In the rows, 128 means zero.
Facts:
J103 | χ f | β 203
J105 | χ d | β 965
J109 | χ d | β 203
J125 | χ a | β 440
J134 | χ b | β 965
J138 | ρ J501 | χ e | β 203
J158 | ρ J513 | χ d | β 965
J159 | ρ J626 | χ a | β 203
J173 | χ a | β 203
J185 | ρ J134 | χ b | β 965
J186 | χ f | β 965
J210 | ρ J718 | β 962
J216 | ρ J753 | χ c | β 203
J237 | ρ J259 | χ c | β 965
J24 | ρ J389 | χ e | β 965
J247 | ρ J784 | χ e | β 965
J255 | ρ J237 | χ f | β 965
J259 | ρ J125 | β 962
J273 | β 962
J283 | ρ J216 | χ a | β 203
J287 | ρ J173 | β 203
J289 | χ e | β 965
J306 | ρ J247 | β 965
J309 | χ b | β 962
J321 | χ a | β 962
J322 | χ b | β 965
J337 | β 203
J346 | β 440
J369 | ρ J287 | β 962
J374 | χ d | β 440
J383 | χ e | β 203
J386 | χ a | β 104
J389 | ρ J909 | χ f | β 203
J390 | ρ J416 | χ a | β 962
J398 | χ b | β 203
J400 | χ b | β 440
J41 | χ c | β 965
J410 | β 965
J416 | β 203
J424 | ρ J727 | χ a | β 203
J429 | χ d | β 203
J444 | β 104
J455 | χ e | β 104
J467 | χ b | β 104
J475 | ρ J861 | χ e | β 440
J492 | χ b | β 203
J501 | ρ J838 | χ b | β 965
J513 | χ b | β 203
J521 | χ f | β 965
J522 | ρ J582 | β 962
J542 | ρ J837 | χ b | β 962
J548 | ρ J566 | χ d | β 203
J555 | χ a | β 965
J566 | ρ J283 | χ a | β 962
J577 | ρ J911 | β 203
J580 | χ c | β 104
J582 | ρ J785 | χ e | β 962
J593 | ρ J897 | χ b | β 965
J599 | ρ J606 | χ a | β 104
J606 | χ e | β 203
J609 | χ a | β 440
J617 | ρ J872 | β 104
J626 | χ b | β 440
J679 | χ c | β 965
J709 | ρ J159 | χ a | β 440
J718 | χ b | β 104
J727 | ρ J932 | χ b | β 440
J753 | ρ J617 | β 965
J763 | χ a | β 203
J78 | ρ J158 | χ d | β 104
J784 | χ f | β 962
J785 | ρ J941 | χ b | β 965
J788 | ρ J966 | χ a | β 440
J794 | χ d | β 104
J799 | χ f | β 440
J8 | ρ J9 | χ f | β 203
J829 | ρ J866 | β 440
J837 | ρ J522 | χ a | β 962
J838 | ρ J186 | χ e | β 203
J840 | ρ J492 | χ a | β 203
J854 | χ b | β 962
J857 | ρ J138 | χ e | β 965
J861 | β 440
J866 | ρ J41 | χ c | β 962
J871 | χ e | β 440
J872 | ρ J475 | χ a | β 965
J882 | χ c | β 203
J892 | χ a | β 965
J897 | ρ J854 | χ c | β 440
J9 | χ f | β 104
J909 | ρ J871 | χ e | β 965
J911 | ρ J892 | χ a | β 104
J932 | ρ J78 | χ d | β 962
J941 | χ f | β 203
J966 | ρ J109 | χ a | β 203
J968 | ρ J548 | β 965

Known rows:
J892: [131 136 124 111 151 154 162 138 148 111 110 139 146 119 140 140 143 125
 162 132 104 119 159 157 111 152 148 124 116 119 141 132 116 122 138 100
 132 143 144 123 163]
J966: [163 113 133 127 127 107 136 113 122 118 126 101 111 169 118 103 132 111
 127 128 114 113 136 162 129 119 116 118 109 134 128 119 140 160 164 130
 100 127 140 119 136]
J727: [151  65  70 153 166  60  96 167  81  81  62 165 150 182  83  81 108 101
  80 132 119 155 148 184 139 110 127 109 170 134 165  94 136 134 116 119
  88  99 156 134 138]
J398: [127 115  85 136 158 125 131 123  75 113 103 116 195 148 156 108 144 122
 121 129  70 117 159 140 129 135 141 107 134 137 144 101 168 146 114 100
 117 104 127 108 132]
J185: [139 130  98 155 166 136 152 154  95 114  71 155 143 107 118 115 142  89
 149 125  97 137 154 163 116 113 143 101 144 102 137  95 146 126 109 110
 135  95 130 108 150]
J718: [136 146  84 107 140 157 108 132  79 111  92 120 184 142 174 119 103  99
 117 120 113 160 143 147 140 139 159 116 154 120 158 127 154 151  66  71
 153 132 127 106 146]
J785: [135 175  67 186 163 132 161 146  98  94  84 131 104 114 149 110 151  60
 160 154 110 127 117 165  69 112 123 122 186  87 125  93 168 147 147 113
 141  76 129 129 124]
J513: [119  95  76 135 163 117 125 125  81  99  90 129 197 151 149  99 144 126
 108 136  67 127 161 146 138 131 141 109 143 140 156 106 167 141 113  95
 108 112 140 100 134]
J679: [ 80 148 130 141 123 157 132 145 132 136 133 151 152  58 153 180 138 179
 107 133 118 144 115  72 126 108 138 141 129 113 134 115 114  86 117 139
 129 118 104 127  86]
J216: [109 122 174 170  83  99 125 133 122 175 163  88 118 106 112 178  90 198
  96 101 141 148 125  77 119 104  88  89 104 156  66 112 132 127 105 174
 107  80  88  74  56]
J932: [150  58 112 105 132 110  79 170 195  45  92 184  29 132  60 134 137 113
  47 152 180 123 117 122 174 117 149 144 143 145 135 185 121  92 124 134
  88 144 190 100 120]
J838: [170 149 119 114  99 142  94 117  63 147 126 128  88 111 100 148 146 109
  57  69 133  86  80 102 166  99 161 140  82 143 118  86 150 134 119 152
 115 128 107 137 102]
J255: [137 133 188 137 124 127 162 118 181 150 129 135 117 107 120 112 129 131
 177 149 124 159 135 157 131  83 102 122 105  82 141 130  95 117 196 155
 110 137 129 150 142]
J103: [116 118 171 114 116 118 146  83 161 145 167  92 176 143 163 113 132 167
 150 157  94 141 142 132 143 116 101 131  99 120 150 138 115 134 195 136
  96 150 127 146 127]
J259: [105 103 178 140 134 122 123 101 171 178 132 163 110  90  93  68 147  99
 184 142 136 139 118 120 147 102 112 121 156  99 117 165 125  96 146 164
 159 132 125 156 147]
J444: [ 85 123 157  99 117 141 106  94 132 175 153 131 163 122 150 102 115 134
 163 137 128 175 107 123 127 125 124 145 154 124 145 169 108 137 101 114
 175 179 113 146 144]
J287: [ 99  92 168 145 130  88 126  83 128 184 152 126 129 129 104  73 148 135
 161 143 103 142 106 135 120  94  91 127 136 128 121 131 125 137 160 161
 132 140 113 146 125]
J273: [ 75 104 165 122 146 137 132 101 176 168 148 159 159  90 128  84 156 128
 190 154 119 134 136  99 141 135 123 129 156 110 126 174 122  89 126 140
 168 147 125 154 150]
J522: [ 94 161 135 188 131 115 138  95 176 148 155 129  55 103 137  60 166  62
 199 191 156 126  67 114  79 102  77 152 216  81 100 164 152 128 194 168
 169 107 124 181 111]

Rows:
No name comes twice in this set of rows, the named rows included.
[100 162 129 111  89 163  83 126 110 136 149 118 152  98 182 177  95 165
  71 125 152 177  97  72 151 107 137 150 140 123 144 142 120 121  83 122
 143 140  99 122  79]	J580
[119 130 180 113 120 150 145 103 206 137 151 128 160 109 157 110 132 137
 177 163 132 141 158 114 167 123 122 121 116  91 145 175 115  94 176 132
 125 140 139 152 148]	J784
[123 132 159 120 109 105 135 107 157 142 168 100 185 166 156 124  98 172
 147 138 127 142 145 139 135 143 102 137 104 124 157 128  86 124 184 138
 106 146 126 181 136]	J799
[ 89 105 187 154 136 110 143 111 159 195 122 155 118  72  84 105 141 130
 196 118 108 153 122 158  87 107 113 110 153 111 102 141 106 107 152 148
 160 138 113 136 141]	J968
[128 153 118  96 118 167 137 159 154  94 140 133  86 106 135 202 140 155
 100 114 147  89 120 107 108 168 160 153 101 151 112 139 108 110 117 110
 130 153 142 112 121]	J105
[ 83 109 137 125 138  95 138 119 120 172 174 132 183 163 127 100 116 169
 165 147 132 133 126 104 124 151  90 148 126 139 146 119  88 130 118 151
 145 148 110 178 145]	J861
[ 99 104 189 151 154 111 192 145 151 197 156 147 113 120  80 111 112 157
 215 155 145 160 149 100 111 114  62 111 102 114  99 119  82 139  80 178
 156 121 109 103 149]	J753
[140  90 112 110 135 123 111 174 169  64  96 174  44 118  75 168 139 141
  69 137 157 124 115 136 127 123 145 151 123 150 132 149 102 108 125 124
  96 153 169  98 119]	J158
[132 123 168 111 133 122 159 132 119 186 176 125 112 183 111  92  77 139
 182 183 195 193 120  73 163  98  50 140  98 109 135 130  80 188  32 170
 162 145 108 114 154]	J617
[132 197  67 182 114 146 112 145 137  75 136 118   6 101 147 148 153  65
  98 155 192  85  58  82  82 134 124 161 205 115  78 143 178 126 141 142
 153  76 130 136  66]	J582

The same elements again, as new rows of numbers:
Known rows:
J577: [139 164 188 131 136  25 138 128 121 137 162 133 121 131 101 149 106 139
  82 134 176 142 135 135 144 108 116  87 149 103 102 151 123 122 106  90
 105]
J709: [121 158 122 133 103  90 106 131 120 159  54 111 126 108 222 145 153 103
 115 131 117 135 137 129 140 142 120 144 147 120 111 123 141 135 127 108
 100]
J24: [121 131 179 124  94 134 141 126 131 143 112 120 128 122 115 112  99 131
 134 132 122 131 110 141 136 119 118 117 100 120 115 144 166 106 122 108
 144]
J892: [ 87 167 208 131 123 107 127 148 129  93 188 123 117 129 107 178 115  93
 103 147 156 139 145 150 154 102 116  90 144  96 104 123  71 150 120 109
  69]
J593: [135 120 128 128  96 131 127 110 121 139 116 126 124 129  76 124  98 144
 139 124 141 133 111 113 134 123 123 125 131 118 113 142 163 115 128 108
 127]
J134: [123 121 129 130 111 185 130 124 133 127 166 122 126 126  47 130 125 127
 151 141 113 132 117 112 133 108 128 105 128 112 120 132 131 130 122 119
 130]
J185: [126 115 144 125  94 132 141 135 130 127 117 124 128 127  77 131  98 142
 145 122 158 132 102 130 127 108 121 128 133 126 113 143 150 125 119 113
 129]
J455: [136 138 161 131 108 122 133 146 128 146 131 125 124 115 129 102 133 134
 139 149 118 131 121 150 139 120 127  73 110 120 118 143 168 125 110 111
 142]
J103: [144 136  65 140 131 105  96 128 124 133 140 138 128 104  98 160 109 127
 144 128 171 144 124 119 111 104 129 113 130 132 107 132 132 133 110 109
 102]
J522: [120 129 103 139 111 143 132 110 107 131 135 121 128 125 131 130 142 126
 125 126 111 142 124 128 140 141 120 124 117 121 113 136 121 128 140 111
 118]
J8: [155 154  62 145 125  78 120 124 140 162 106 133 132 110 114 166 107 132
 132 128 165 142 129 135 109 110 128 156 107 151 101 110 106 130 100  97
 148]
J521: [139 136  65 137 117 136 118  87 129 150 132 125 121 132  87 159  90 116
 142 123 160 136 123 123 127 121 131 151 117 133 103 113 107 130 128 111
 114]
J374: [109 131 159 138 148 150 121 139 124 136  99 116 118 121 156 112 170 132
 118 118 115 123 104 133 138 114 135 139 178 130 118 140 129 137 112 123
 121]
J606: [131 138 121 133 119 145 118 131 122 143 166 137 122 121  84 108 137 130
 123 155 105 139 120 107 129 114 120  63 135 111 128 126 171 108 132 119
 152]
J105: [102 133 164 132 152 163 116  97 119 135 123 124 122 139 119 136 120 136
 111 123 108 129 122 130 143 114 127 158 153 135 119 132 120 120 115 119
 135]
J861: [141 148 104 139 118 161 136 115 134 150 128 115 120 133 126 131 165 118
 125 144 113 132 121 109 138 128 126 124 161 110 116 111 110 145 127 123
 138]
J829: [128 130 139 133 107 124 114 152 119 136  66 112 128 108 166 123 149 121
 143 120 144 132 122 129 130 121 130 114 159 118 111 145 147 140 116 110
  96]
J599: [119 150 110 133 100  80  93 142 116 115  63 120 121 122 190 164 130 135
 117 143 128 137 121 123 142 120 110 126 169 137 122 134 151 135 125 111
  99]
J753: [119 128 130 130 112 152 125 116 130 121 123 121 129 123  97 146 114 129
 132 133 120 134 120 119 134 120 123 132 141 125 117 127 122 130 119 114
 123]

Rows:
No name comes twice in this set of rows, the named rows included.
[135 139  62 139 123 167 117  88 135 155 160 125 122 133  88 164 100 112
 139 137 133 136 132 115 127 115 132 158 119 127 104 101  79 135 126 118
 128]	J186
[109 155 146 137 118 152  99 139 122 144 108 112 126 107 217 149 175  80
 133 139 100 136 157 115 138 142 134 110 137 109 115 112 124 151 120 119
  92]	J125
[118 187 175 132 128  39 140 144 121 123 149 121 112 131 154 167 126 114
  87 150 152 139 148 153 154 113 112  80 158 102 105 132 101 145 114 100
  82]	J911
[103 135 158 143 155 166 129 130 121 128 131 122 132 120 159 127 153 150
 117 116 111 130 125 144 137 111 125 153 107 147 111 139  90 131 111 116
 139]	J932
[136 118 115 134 100 126 140 132 111 143 117 121 130 121 119 108 129 158
 135 113 137 138 112 123 137 134 119 111 110 123 110 153 148 119 132 105
 123]	J542

The same elements again, as new rows of numbers:
Known rows:
J383: [157 154 154 145 148 135 120 117 145 150 139  86 116]
J784: [197 145 149 179 120  97 129  90 131 119 163  67 130]
J492: [213 124 140 196 137 108 128 121 127 130 161  51 118]
J374: [181 156 148 134 102 138 151  95 163 108 164  94 100]
J626: [204 107 127 205 141 132 119 104 139 116 172  58 101]
J521: [176 132 144 179  95 126 136  89 135 125 145  95 106]
J289: [141 156 136 155 129 147 110 105 139 148 140  90 115]
J829: [147 136 168 145 136 157 129  79 153 138 126 125  85]
J892: [135 132 152 188  81 130  56 179 183 200 173  13  96]
J911: [131 115 171 166 101 120  88 187 186 213 155  36  75]
J306: [137 157 164 150 101 142 136  90 126 149 118 122 104]
J109: [190 154 134 148 136 127 137  86 187  96 175  73 127]
J753: [149 163 147 158 112 134 115  85 133 135 144 104 121]
J309: [192 113 141 192 123 120 148 124 127 134 133  72  97]
J410: [146 155 150 162 114 140 111  85 145 140 148 104 117]
J429: [179 160 155 135 111 127 156 101 171 113 154  90 110]
J837: [151 132 126 174 169 162 118 142 152 161 126  75  98]
J41: [167 129 107 200 149 152 102 114 139 132 163  60 115]
J718: [202 123 130 194 139  92 132 124 116 127 170  62 110]

Rows:
No name comes twice in this set of rows, the named rows included.
[163 150 165 152 148 128 121  84 157 138 137 105 117]	J287
[154 120 119 194 142 167 117 111 145 139 135  77  97]	J237
[172 153 155 161 160 122  98  78 166 123 161  81 132]	J416
[155 146 129 158 158 154 117 148 123 164 148  71  93]	J609
[166 124 138 171 151 126 131 137 132 151 143  78  95]	J580
[175 168 153 157 135 116  93  83 134 129 181  80 133]	J861
[199 124 148 189 140 119 116  82 169 109 166  67 125]	J941
[141 123 132 153 174 157 142 149 135 165 119 102  81]	J599
[159 149 163 151 130 133 114  85 143 137 154 102 106]	J346
[146 156 172 139 120 130 144  96 133 148 115 117 105]	J210
[174 155 147 134 117 117 154 103 172 111 167  99 103]	J794
[188 153 173 142  99 102 180 108  85 136 117 113 110]	J8

